Below is a small trained network, with its code and all its weights. Each question gives an input and a class and asks what happens when units are switched off, that is, made to give their printed mean instead of their output.

import numpy as np


def w(rows, s, z=0):
    codes = np.array(rows[::2]) - 128.0
    scale = np.full(codes.shape[1], s)
    scale[-1] = z or s
    return codes * scale


def norm(h):
    return h / np.sqrt((h * h).mean(-1, keepdims=True) + 1e-5)


def f(y):
    return np.maximum(y, 0)


def log_softmax(a):
    a = a - a.max(-1, keepdims=True)
    return a - np.log(np.exp(a).sum(-1, keepdims=True))


def net(x, mask):
    res = np.array(x, float).reshape(1, 3) / 4 @ E
    u = 0
    for l in range(4):
        y = f(norm(res) @ A[l][:, :-1].T + A[l][:, -1])
        res = res + np.where(mask[u : u + 3], y, B[l][:, -1]) @ B[l][:, :-1]
        u += 3
    return log_softmax(norm(res)[-1] @ U[:, :-1].T + U[:, -1])


A, B = {}, {}
E = w([
[82,131,76,187,106,122,143,222,83,104,213],'x0',
[22,197,172,73,188,130,168,206,129,127,84],'x1',
[107,140,119,111,108,140,171,133,249,243,51],'x2',
],0.0015)
A[0] = w([
[24,155,65,52,129,100,154,146,175,185,62,199],'0.n1',
[154,91,96,164,141,71,65,85,54,61,209,4],'0.n2',
[23,237,205,59,254,120,134,185,117,148,93,123],'0.n3',
],0.0016,0.0015)
B[0] = w([
[119,117,59,55,52,134,170,234,179,124,104,234],'0.n1',
[162,4,94,40,95,213,216,136,78,129,197,192],'0.n2',
[156,115,147,61,53,158,65,31,97,56,203,251],'0.n3',
],0.0022,0.0026)
A[1] = w([
[63,173,83,158,172,154,204,249,68,105,195,147],'1.n1',
[188,72,90,79,80,142,129,65,219,192,67,83],'1.n2',
[52,181,95,250,143,106,138,211,137,148,225,2],'1.n3',
],0.0019,0.00083)
B[1] = w([
[171,54,116,151,98,138,5,75,104,120,109,246],'1.n1',
[221,135,231,183,181,66,96,160,192,189,175,255],'1.n2',
[236,102,198,213,142,67,93,44,73,144,18,184],'1.n3',
],0.0027,0.0021)
A[2] = w([
[128,58,116,197,160,131,16,126,42,45,121,201],'2.n1',
[79,64,22,147,33,126,137,179,76,137,175,255],'2.n2',
[172,89,72,255,128,27,87,133,98,210,22,163],'2.n3',
],0.002,0.00063)
B[2] = w([
[127,120,89,145,132,139,184,157,186,252,70,254],'2.n1',
[129,64,179,114,119,177,45,135,115,127,196,219],'2.n2',
[108,217,227,114,193,130,80,90,134,35,17,203],'2.n3',
],0.0031)
A[3] = w([
[49,168,193,52,95,154,89,196,173,148,66,253],'3.n1',
[195,155,139,104,122,123,152,153,251,178,148,164],'3.n2',
[129,97,132,51,163,172,137,66,74,150,59,101],'3.n3',
],0.0025,0.00078)
B[3] = w([
[131,147,3,123,99,124,159,169,103,103,173,252],'3.n1',
[90,133,124,139,225,69,135,116,119,159,137,218],'3.n2',
[81,181,151,183,120,151,165,140,138,120,135,183],'3.n3',
],0.0041,0.0034)
U = w([
[105,196,73,81,185,43,212,187,215,198,127,129],'0',
[103,114,205,112,56,84,185,115,151,105,96,2],'1',
[167,30,105,139,61,199,98,151,60,129,203,176],'2',
[197,124,255,195,207,67,79,33,163,167,104,172],'3',
[100,184,234,147,141,193,236,69,86,99,114,103],'4',
[84,115,206,105,80,97,157,119,153,108,100,10],'5',
[68,206,75,50,67,150,154,162,96,46,188,155],'6',
[125,157,136,188,100,114,68,170,125,102,27,99],'7',
],0.007,0.0054)

Each question gives the input, the list of numbers given to net, and the class t.
The units are the neurons (one row each of A and B). Each row of codes is followed by its name. A weight is (code - 128) times the scale printed after its matrix; where a second scale follows, it is the last column's (A, B and U).
mask holds one flag per neuron, layer by layer. A switched-off neuron (its flag False) gives its mean, the last column of its row in B, instead of its output. The means were averaged over made-up inputs and are rounded, as every weight is.
A unit's drop is (log p(t) with every unit on - log p(t) with that unit switched off) / (log p(t) with every unit on - log p(t) with every unit switched off).
The circuit of an input: a set's keep is (log p(t) with only the set's units on - log p(t) with every unit switched off) / (log p(t) with every unit on - log p(t) with every unit switched off). Starting from all 12 units, units are removed one at a time, each time the one whose removal leaves the highest keep (on an exact tie, the one counted first), for as long as the keep stays at least 0.8.
circuit, biggest first: the units of the circuit, biggest drop first
most important unit: the unit with the biggest drop
top k neurons: the k neurons with the biggest drops, biggest first
top k neurons in layer l: the k neurons of layer l with the biggest drops, biggest first
drop when u is switched off: that unit's drop, to one decimal
input [-4,-1,-7], class 4: circuit, biggest first -> (3.n3; 1.n1; 2.n1; 1.n2)
input [3,1,3], class 6: most important unit -> 0.n2
input [6,-1,-1], class 3: circuit, biggest first -> (1.n3; 3.n1)
input [6,7,3], class 2: circuit, biggest first -> (1.n1; 2.n2)
input [-4,2,0], class 0: top 2 neurons in layer 3 -> (3.n2; 3.n1)
input [8,2,7], class 6: top 3 neurons -> (0.n1; 3.n1; 2.n3)
input [-7,2,-4], class 4: circuit, biggest first -> (3.n3; 1.n1)
input [7,-6,3], class 3: circuit, biggest first -> (1.n3; 2.n3; 3.n1)
input [-6,3,-5], class 4: top 2 neurons -> (0.n1; 3.n3)
input [-8,-2,-7], class 4: circuit, biggest first -> (3.n3; 1.n2; 1.n1; 2.n2)
input [6,0,5], class 7: top 2 neurons -> (1.n3; 2.n3)
input [3,2,1], class 2: top 2 neurons -> (0.n3; 2.n2)
input [5,7,-3], class 2: circuit, biggest first -> (1.n1; 2.n3)
input [5,5,1], class 2: circuit, biggest first -> (1.n1)
input [5,7,-2], class 2: circuit, biggest first -> (1.n1; 2.n3)
input [-8,-1,-7], class 4: top 2 neurons -> (3.n3; 1.n2)
input [0,-3,0], class 3: top 2 neurons -> (3.n1; 0.n3)
input [5,3,-2], class 7: top 2 neurons in layer 0 -> (0.n2; 0.n1)
input [-7,4,-5], class 6: top 2 neurons -> (1.n3; 1.n2)
input [-8,5,-2], class 6: top neuron in layer 0 -> (0.n3)
input [-5,-2,-6], class 4: top 2 neurons in layer 2 -> (2.n2; 2.n1)
input [6,6,-7], class 2: top 2 neurons in layer 2 -> (2.n3; 2.n1)
input [-6,3,-7], class 4: top 2 neurons in layer 3 -> (3.n1; 3.n3)
input [6,-2,2], class 7: drop when 2.n3 is switched off -> 0.2
input [2,7,5], class 6: drop when 3.n1 is switched off -> 0.1
input [7,5,-8], class 2: drop when 2.n1 is switched off -> 0.1
input [3,-4,4], class 3: drop when 0.n2 is switched off -> 0.0
